The symbols move the states like this.
sus e boz
sus n tiv
sus j zib
mez i zof
mez k mev
mez m sov
mez e nat
mez h kiv
mez n fos
mez j vek
ran i reg
ran k nen
ran m feb
ran e rom
ran h bul
ran n sav
ran j guv
zav i gon
zav k bak
zav m bev
zav e zed
zav h sig
zav n ser
zav j zuk
maf m zib
maf e zam
maf n fev
vif i naz
vif k rog
vif n bez
reg i ran
reg k paz
reg e bez
rog i rud
rog k vif
rog m fos
rog e teg
rog h dur
rog n sov
rog j kep
mev i vot
mev k mez
mev m bez
kep i boz
kep n dip
kep j rog
fev i nat
fev k feb
fev m nen
fev e zof
fev h pup
fev n maf
fev j vut
lek i tiv
lek e dip
lek j paz
lir k boz
lir n gam
lir j naz
vut m tiv
vut e gep
vut j fev
bez i rom
bez k sov
bez m mev
bez e reg
bez h fon
bez n vif
bez j vol
zuk i vam
zuk k pel
zuk m zef
zuk e nis
zuk h zur
zuk n gev
zuk j zav
zam i fos
zam k fem
zam m rud
zam e maf
zam h rim
zam n zof
zam j kug
guk k gev
guk h naz
guk n pel
pup m nis
pup e zef
pup h fev
nat i fev
nat m paz
nat e mez
rim m gev
rim h zam
rim n zef
gam i vol
gam k sig
gam m rem
gam e guv
gam h bak
gam n lir
gam j rom
nis i peg
nis k bul
nis m pup
nis e zuk
nis h nen
nis n dal
nis j zed
vek i gep
vek m dip
vek j mez
gev i dur
gev k guk
gev m rim
gev e dal
gev h rud
gev n zuk
gev j ser
bul k nis
bul e pel
bul h ran
sav k zib
sav e naz
sav n ran
feb k fev
feb m ran
feb e vot
rom i bez
rom k zur
rom m vot
rom e ran
rom h pel
rom n naz
rom j gam
zed e zav
zed h tiv
zed j nis
zur i sov
zur k rom
zur m zof
zur e nen
zur h zuk
zur n rud
zur j sig
naz i vif
naz k rud
naz m fem
naz e sav
naz h guk
naz n rom
naz j lir
boz i kep
boz k lir
boz m kug
boz e sus
boz h ser
boz n sig
boz j rud
kiv i zef
kiv m vam
kiv h mez
sov i zur
sov k bez
sov m mez
sov e paz
sov h vam
sov n rog
sov j dip
zof i mez
zof k vot
zof m zur
zof e fev
zof h zef
zof n zam
zof j gep
pel i fon
pel k zuk
pel m mup
pel e bul
pel h rom
pel n guk
pel j bak
nen i paz
nen k ran
nen m fev
nen e zur
nen h nis
nen n zib
nen j tiv
gon i zav
gon h dip
gon j vam
teg i zib
teg e rog
teg n paz
rud i rog
rud k naz
rud m zam
rud e zib
rud h gev
rud n zur
rud j boz
mup k zef
mup m pel
mup h vot
vot i mev
vot k zof
vot m rom
vot e feb
vot h mup
vot n fem
vot j rem
rem k gep
rem m gam
rem j vot
ser h boz
ser n zav
ser j gev
dip i sig
dip k vol
dip m vek
dip e lek
dip h gon
dip n kep
dip j sov
paz i nen
paz k reg
paz m nat
paz e sov
paz h peg
paz n teg
paz j lek
fem k zam
fem m naz
fem n vot
sig i dip
sig k gam
sig m gep
sig e tiv
sig h zav
sig n boz
sig j zur
vam i zuk
vam k fon
vam m kiv
vam e peg
vam h sov
vam n dur
vam j gon
kug m boz
kug n gep
kug j zam
bak k zav
bak h gam
bak j pel
bev m zav
bev h gep
bev j zef
vol i gam
vol k dip
vol j bez
fos i zam
fos m rog
fos n mez
zib i teg
zib k sav
zib m maf
zib e rud
zib h dal
zib n nen
zib j sus
zef i kiv
zef k mup
zef m zuk
zef e pup
zef h zof
zef n rim
zef j bev
guv k tiv
guv e gam
guv j ran
peg i nis
peg e vam
peg h paz
dur i gev
dur h rog
dur n vam
dal e gev
dal h zib
dal n nis
tiv i lek
tiv k guv
tiv m vut
tiv e sig
tiv h zed
tiv n sus
tiv j nen
fon i pel
fon k vam
fon h bez
gep i vek
gep k rem
gep m sig
gep e vut
gep h bev
gep n kug
gep j zof

In the rows, zero is written as 156.

The rows follow the links: the fewer symbols apart two states are, the more alike their rows tend to be.

Each row is also shifted at random along 4 hidden directions that mean nothing.

Some states, each with a row of numbers:
lir: 139 160 168 165 158 145 148 137 154 175 181 165 165 169 152 175 152 181 178 151 176 123 169 171 163 189 173 167 139 154 160 165 141 130 144 132 139 128 167 142 193
teg: 87 168 152 162 158 144 159 164 147 150 144 148 149 140 158 160 151 144 151 166 146 158 132 143 145 148 149 147 179 158 146 161 160 173 162 141 162 162 158 144 146
nis: 210 161 165 143 142 168 154 154 150 164 144 182 134 155 131 181 123 151 131 184 137 161 164 121 132 172 156 160 153 126 170 189 150 196 156 147 162 170 138 158 134
rem: 145 158 155 160 159 141 153 160 159 155 177 158 165 193 167 156 194 196 207 151 189 123 182 201 177 182 181 170 160 165 185 112 132 129 149 134 141 116 184 137 198
gon: 157 137 146 138 136 172 142 169 159 166 162 141 155 135 177 160 126 152 144 159 133 177 155 149 150 149 165 140 162 164 159 155 168 170 174 186 169 172 155 168 127
fem: 209 144 148 154 136 157 137 167 127 144 133 183 172 167 170 183 159 163 153 151 121 164 155 172 138 175 161 133 144 119 164 204 145 141 139 143 136 176 148 163 160
gev: 136 143 159 145 168 166 162 121 129 156 159 131 151 141 178 130 177 128 141 147 118 159 137 133 152 139 157 174 144 147 141 135 169 186 151 174 150 167 165 167 128
zav: 233 153 141 150 140 158 125 138 167 174 176 105 142 193 162 152 177 162 183 153 173 137 141 167 182 146 212 180 170 169 174 89 160 162 159 148 172 104 206 168 171
fos: 134 154 159 156 158 162 167 177 165 155 140 172 183 133 161 172 121 138 115 179 129 168 168 144 124 181 120 124 173 152 148 234 142 163 151 158 159 201 121 146 152
paz: 162 160 159 160 142 165 158 185 181 157 135 172 153 146 131 172 127 151 140 176 163 167 145 125 143 154 151 143 174 173 151 183 152 161 170 154 180 160 142 130 158
kiv: 129 148 153 161 188 165 174 166 209 170 152 154 175 171 137 126 170 144 123 154 199 175 177 152 155 136 134 170 169 185 147 154 169 172 149 199 173 171 133 169 160
zof: 212 169 152 143 154 156 168 160 154 121 148 141 153 165 169 151 179 154 173 172 142 146 162 169 154 162 170 165 175 164 176 129 140 170 152 147 149 155 176 147 170
sav: 209 152 150 181 141 137 122 158 154 162 151 180 156 197 127 176 170 167 174 150 200 134 143 163 162 168 173 170 154 134 159 176 146 133 134 120 157 110 175 144 187
naz: 197 143 170 173 146 150 149 159 150 168 137 185 169 150 138 160 145 151 135 134 165 159 154 150 156 162 128 131 139 139 134 219 158 130 133 160 141 164 143 159 166
zed: 177 167 154 134 142 159 140 149 138 157 171 132 133 149 185 136 148 146 163 170 142 170 138 141 163 136 170 163 145 145 157 118 169 170 177 161 165 160 151 176 114
fon: 134 146 149 152 124 165 138 158 178 155 142 199 147 168 121 205 148 200 164 163 161 136 196 160 147 212 192 161 153 139 187 198 129 174 146 151 145 122 169 140 203
zef: 224 161 153 151 162 157 160 154 188 158 151 164 169 188 129 160 164 154 141 176 191 139 191 153 141 173 167 170 170 154 182 164 139 175 132 151 165 142 157 153 189
sov: 168 161 158 195 183 161 173 159 222 168 141 133 170 172 124 118 182 147 141 129 225 154 144 147 181 126 146 167 180 208 129 137 182 153 162 181 191 121 178 143 189
dur: 123 149 131 155 122 153 145 140 155 146 153 129 147 177 159 168 180 155 167 166 134 120 166 149 158 176 209 179 184 159 188 127 145 190 149 126 155 111 220 150 184
pup: 193 170 148 137 152 165 147 158 143 146 155 150 144 167 174 139 169 130 147 176 132 186 144 151 144 145 162 160 151 133 174 133 159 181 161 159 162 184 147 176 114
tiv: 205 177 157 143 144 146 154 166 142 173 164 148 144 154 160 179 131 165 172 182 162 145 147 149 149 167 169 152 166 153 163 146 149 157 171 128 174 151 154 147 151
mup: 115 151 158 148 171 155 166 144 155 147 157 166 148 170 153 141 195 167 176 145 165 157 189 192 169 170 165 180 135 142 178 122 148 164 137 156 136 150 168 175 168

Start, symbols taken left to right, then the state you end at.
Answers are names.
145 156 160 172 187 146 171 134 158 172 189 109 166 155 185 138 173 143 155 136 168 148 137 144 176 122 142 167 155 183 127 126 182 136 153 170 166 141 159 157 145
h h e e k: lir
126 154 170 162 160 153 156 154 134 167 170 176 146 135 178 154 145 181 171 136 147 154 166 177 170 172 149 148 133 155 151 166 158 131 161 163 127 165 148 163 151
e e h j i: fon
148 166 157 158 159 145 153 143 143 175 170 129 156 170 175 157 148 152 170 177 174 129 145 138 165 158 165 154 165 157 151 136 154 137 156 133 171 139 159 139 149
n e m h m: zav
184 161 162 169 169 143 177 145 149 167 153 161 167 126 157 169 137 130 130 161 138 144 155 139 144 161 131 148 162 155 140 207 158 163 145 150 158 160 135 139 152
k e e k h: gev
146 174 169 168 167 138 167 142 137 153 153 140 149 159 159 133 178 129 154 146 159 151 115 139 161 124 141 164 154 159 137 132 175 158 153 141 171 154 157 154 138
h n h e k: rom
163 159 172 178 165 150 156 162 148 155 150 183 134 166 135 142 167 170 157 138 183 158 140 164 173 149 146 158 138 153 140 151 170 140 164 150 150 147 150 167 154
h e j j i: fon
169 147 171 156 161 156 172 161 137 160 137 200 152 123 139 180 140 169 157 147 126 162 167 166 148 181 130 141 130 141 153 196 146 145 155 163 123 179 131 146 145
e j e: gam
235 167 155 153 137 145 154 165 125 143 143 162 124 141 155 173 141 152 167 180 117 157 119 136 144 161 165 143 166 135 166 156 147 174 179 132 162 164 155 148 131
i m i: fev
185 148 162 143 158 159 166 135 153 150 169 153 134 150 154 166 152 155 145 165 138 153 169 139 158 163 168 179 158 159 166 148 156 184 154 167 165 142 163 157 156
e n h h h k: sav
138 155 148 148 132 162 149 157 167 153 143 158 133 165 131 168 153 148 157 176 160 153 163 138 151 168 184 171 171 158 171 146 149 186 168 151 169 134 175 158 164
h j j j j: paz
110 164 181 155 162 148 171 163 123 173 162 192 138 130 163 160 123 174 162 159 148 165 154 166 156 170 133 144 121 144 148 165 159 133 169 152 144 179 126 155 130
k e m i i: gep
185 162 162 157 172 153 172 145 155 171 182 132 152 136 174 154 146 160 170 156 158 140 160 149 171 156 163 165 152 181 158 132 151 151 162 157 168 139 161 148 153
i n j j i: boz
192 160 166 167 176 144 179 140 170 156 154 157 152 138 148 148 158 151 146 154 168 147 158 139 159 149 143 175 167 178 159 147 154 157 158 164 164 137 156 146 169
m m i i n: rud
150 167 166 139 171 149 188 157 156 160 179 160 175 141 184 176 119 168 158 188 141 142 198 166 137 178 144 158 160 161 173 164 120 148 155 153 150 183 141 130 165
e m e k: gam
102 146 143 151 160 178 169 148 157 144 145 128 139 135 161 128 181 144 156 146 149 172 151 154 175 138 165 170 167 177 150 113 176 193 177 189 165 147 185 174 141
i e j: zed
